Below is a small trained network, with its code and all its weights. Each question gives an input and a class and asks what happens when units are switched off, that is, made to give their printed mean instead of their output.

import numpy as np


def w(rows, s, z=0):
    codes = np.array(rows[::2]) - 128.0
    scale = np.full(codes.shape[1], s)
    scale[-1] = z or s
    return codes * scale


def norm(h):
    return h / np.sqrt((h * h).mean(-1, keepdims=True) + 1e-5)


def f(y):
    return y / 2 * (1 + np.tanh(0.7978845608 * (y + 0.044715 * y**3)))


def log_softmax(a):
    a = a - a.max(-1, keepdims=True)
    return a - np.log(np.exp(a).sum(-1, keepdims=True))


def net(x, mask):
    res = np.array(x, float).reshape(1, 6) / 4 @ E
    u = 0
    for l in range(4):
        y = f(norm(res) @ A[l][:, :-1].T + A[l][:, -1])
        res = res + np.where(mask[u : u + 10], y, B[l][:, -1]) @ B[l][:, :-1]
        u += 10
    return log_softmax(norm(res)[-1] @ U[:, :-1].T + U[:, -1])


A, B = {}, {}
E = w([
[82,136,185,114,160,180,128,174],'x0',
[72,194,47,87,233,76,110,137],'x1',
[148,29,67,148,162,151,65,192],'x2',
[102,33,183,122,192,40,182,112],'x3',
[118,98,56,56,98,173,252,155],'x4',
[233,154,153,113,157,119,149,168],'x5',
],0.0024)
A[0] = w([
[47,144,235,108,181,228,129,206,85],'L0N0',
[55,139,232,97,193,231,128,228,110],'L0N1',
[112,192,92,118,176,91,140,110,118],'L0N2',
[93,3,215,72,194,43,165,74,103],'L0N3',
[131,180,102,82,72,183,59,145,26],'L0N4',
[125,159,123,127,102,131,102,157,30],'L0N5',
[197,105,32,165,73,43,128,39,87],'L0N6',
[112,199,185,119,113,134,180,37,62],'L0N7',
[149,215,83,107,75,221,60,128,89],'L0N8',
[145,154,113,95,91,148,97,124,2],'L0N9',
],0.004,0.0035)
B[0] = w([
[184,131,43,103,46,15,108,40,193],'L0N0',
[210,103,33,110,75,39,107,55,229],'L0N1',
[113,128,159,105,111,151,101,190,138],'L0N2',
[159,214,41,254,103,142,161,148,244],'L0N3',
[123,121,91,235,112,90,161,107,121],'L0N4',
[96,116,133,172,124,120,136,106,60],'L0N5',
[167,120,78,45,75,34,94,74,181],'L0N6',
[106,114,157,122,85,89,105,249,136],'L0N7',
[167,160,78,248,152,94,209,137,250],'L0N8',
[80,67,107,197,125,93,184,87,53],'L0N9',
],0.0042,0.0015)
A[1] = w([
[109,69,158,149,189,36,191,118,113],'L1N0',
[1,93,105,160,80,137,107,84,132],'L1N1',
[141,51,183,166,97,126,162,94,93],'L1N2',
[152,106,182,110,176,119,144,151,2],'L1N3',
[103,196,181,95,101,135,153,97,27],'L1N4',
[140,59,83,134,149,187,70,140,52],'L1N5',
[133,135,120,131,122,139,118,139,74],'L1N6',
[148,81,165,159,65,177,136,99,40],'L1N7',
[132,165,177,146,141,115,84,119,55],'L1N8',
[147,156,148,168,155,82,68,129,54],'L1N9',
],0.0058,0.0019)
B[1] = w([
[129,204,64,168,70,190,107,120,113],'L1N0',
[253,158,159,118,197,107,167,133,224],'L1N1',
[114,208,99,100,106,163,70,157,188],'L1N2',
[166,152,110,144,144,124,127,116,62],'L1N3',
[115,96,148,153,112,66,161,174,129],'L1N4',
[111,121,160,150,86,52,165,177,215],'L1N5',
[127,133,126,127,131,119,142,127,117],'L1N6',
[128,188,125,69,144,151,85,178,222],'L1N7',
[110,91,145,133,115,144,146,109,168],'L1N8',
[108,97,130,118,102,177,149,101,253],'L1N9',
],0.0067,0.0016)
A[2] = w([
[70,150,84,104,212,82,97,123,118],'L2N0',
[108,117,56,62,101,175,233,170,143],'L2N1',
[151,121,112,60,135,162,226,143,74],'L2N2',
[67,126,117,117,222,82,166,110,4],'L2N3',
[110,163,107,131,143,106,123,129,88],'L2N4',
[156,65,108,122,151,152,131,192,116],'L2N5',
[221,146,190,112,173,188,168,117,60],'L2N6',
[160,105,170,79,45,178,92,141,133],'L2N7',
[117,166,101,44,137,156,106,172,116],'L2N8',
[24,152,69,104,255,80,133,121,123],'L2N9',
],0.0038,0.0024)
B[2] = w([
[161,167,198,56,30,193,134,150,135],'L2N0',
[33,77,203,191,138,186,89,21,255],'L2N1',
[123,32,156,185,146,167,128,52,152],'L2N2',
[217,160,91,104,88,152,47,186,72],'L2N3',
[177,100,159,149,76,148,126,142,109],'L2N4',
[92,151,228,133,131,76,168,107,156],'L2N5',
[162,86,86,125,252,44,117,125,140],'L2N6',
[50,175,89,55,212,136,119,123,247],'L2N7',
[118,112,217,100,125,171,88,85,161],'L2N8',
[183,163,191,63,35,239,61,204,167],'L2N9',
],0.0029,0.0014)
A[3] = w([
[63,129,98,48,225,79,93,148,4],'L3N0',
[57,129,82,161,199,24,147,144,114],'L3N1',
[101,193,157,91,65,42,175,83,119],'L3N2',
[196,121,97,59,31,102,124,85,119],'L3N3',
[229,123,165,111,254,100,147,132,83],'L3N4',
[121,32,78,131,147,87,81,217,130],'L3N5',
[97,110,192,192,160,128,34,62,135],'L3N6',
[119,89,77,73,111,110,160,77,142],'L3N7',
[125,163,181,177,133,101,25,89,138],'L3N8',
[125,53,212,2,161,55,89,104,70],'L3N9',
],0.0039,0.004)
B[3] = w([
[178,208,53,139,58,144,103,171,45],'L3N0',
[148,181,198,93,37,171,129,185,115],'L3N1',
[137,16,103,175,133,64,65,222,199],'L3N2',
[44,104,105,112,217,86,6,120,248],'L3N3',
[207,117,144,74,229,78,183,59,149],'L3N4',
[48,192,249,139,41,16,196,135,174],'L3N5',
[52,64,89,89,161,208,254,114,189],'L3N6',
[97,86,175,161,163,135,59,92,166],'L3N7',
[43,37,71,72,130,194,221,92,248],'L3N8',
[179,190,36,243,59,192,187,113,165],'L3N9',
],0.0031,0.0016)
U = w([
[142,205,57,245,91,174,153,132,146],'0',
[118,187,168,32,108,189,51,183,184],'1',
[91,101,209,143,74,34,164,202,195],'2',
[65,39,145,116,154,195,173,55,135],'3',
[135,94,76,109,118,62,56,74,88],'4',
[221,134,155,114,207,99,162,110,9],'5',
],0.013,0.0013)

Each question gives the input, the list of numbers given to net, and the class t.
The units are the neurons (one row each of A and B). Each row of codes is followed by its name. A weight is (code - 128) times the scale printed after its matrix; where a second scale follows, it is the last column's (A, B and U).
mask holds one flag per neuron, layer by layer. A switched-off neuron (its flag False) gives its mean, the last column of its row in B, instead of its output. The means were averaged over made-up inputs and are rounded, as every weight is.
A unit's drop is (log p(t) with every unit on - log p(t) with that unit switched off) / (log p(t) with every unit on - log p(t) with every unit switched off).
The circuit of an input: a set's keep is (log p(t) with only the set's units on - log p(t) with every unit switched off) / (log p(t) with every unit on - log p(t) with every unit switched off). Starting from the 12 units with the biggest drops (on a tie, the unit counted first), units are removed one at a time, each time the one whose removal leaves the highest keep (on an exact tie, the one counted first), for as long as the keep stays at least 0.8.
units of the circuit, in order: the units of the circuit, biggest drop first
unit that matters most: the unit with the biggest drop
k most important neurons: the k neurons with the biggest drops, biggest first
k most important neurons of layer l: the k neurons of layer l with the biggest drops, biggest first
input [-4,-8,6,-7,3,3], class 1: 2 most important neurons : L1N7; L0N3
input [8,0,6,-3,1,3], class 4: units of the circuit, in order : L0N1
input [7,-4,-5,-3,-2,1], class 4: 2 most important neurons : L0N1; L0N0
input [-4,-3,-2,-6,-3,7], class 5: 3 most important neurons of layer 1 : L1N0; L1N5; L1N2
input [8,4,2,-5,-2,8], class 4: units of the circuit, in order : L0N1; L0N0
input [7,7,0,6,2,6], class 1: 2 most important neurons of layer 0 : L0N8; L0N2
input [7,6,-3,1,-7,7], class 3: 4 most important neurons of layer 1 : L1N9; L1N1; L1N8; L1N7
input [4,-6,0,-6,6,8], class 5: units of the circuit, in order : L2N6; L0N3; L0N8; L1N0
input [-2,6,6,0,-6,-8], class 5: 2 most important neurons : L1N1; L1N2
input [3,6,5,5,-6,0], class 1: 2 most important neurons : L2N9; L0N8
input [6,-1,-3,-4,-3,5], class 4: units of the circuit, in order : L0N0; L0N1
input [-4,-8,-7,-5,7,5], class 1: 2 most important neurons : L1N7; L1N5
input [1,-8,1,1,8,-8], class 1: units of the circuit, in order : L1N7; L1N2
input [1,4,2,6,-5,-3], class 0: unit that matters most : L0N3
input [-3,7,1,-3,-6,-8], class 5: 4 most important neurons : L1N1; L1N2; L3N4; L1N7
input [6,7,-6,4,0,-5], class 1: 2 most important neurons : L2N9; L1N5
input [-6,6,0,-2,-2,-5], class 1: units of the circuit, in order : L2N9; L0N1
input [1,-5,-1,0,-5,1], class 1: 2 most important neurons : L1N7; L1N2
input [2,0,6,-5,6,8], class 5: 3 most important neurons : L1N9; L3N4; L3N8
input [8,3,7,-8,-1,8], class 0: 4 most important neurons : L0N8; L1N1; L0N4; L0N6
input [-2,6,-6,4,8,5], class 3: 2 most important neurons : L2N1; L2N2
input [1,1,-6,-2,-8,-7], class 3: units of the circuit, in order : L3N8
input [7,-1,5,-1,-5,-5], class 4: 2 most important neurons : L0N0; L0N1
input [-7,-7,7,-4,2,-1], class 1: units of the circuit, in order : L1N7; L0N3
input [5,-6,0,-3,-7,0], class 3: 2 most important neurons : L3N8; L3N6
input [-6,-4,-3,8,-7,8], class 0: 3 most important neurons of layer 1 : L1N0; L1N1; L1N2
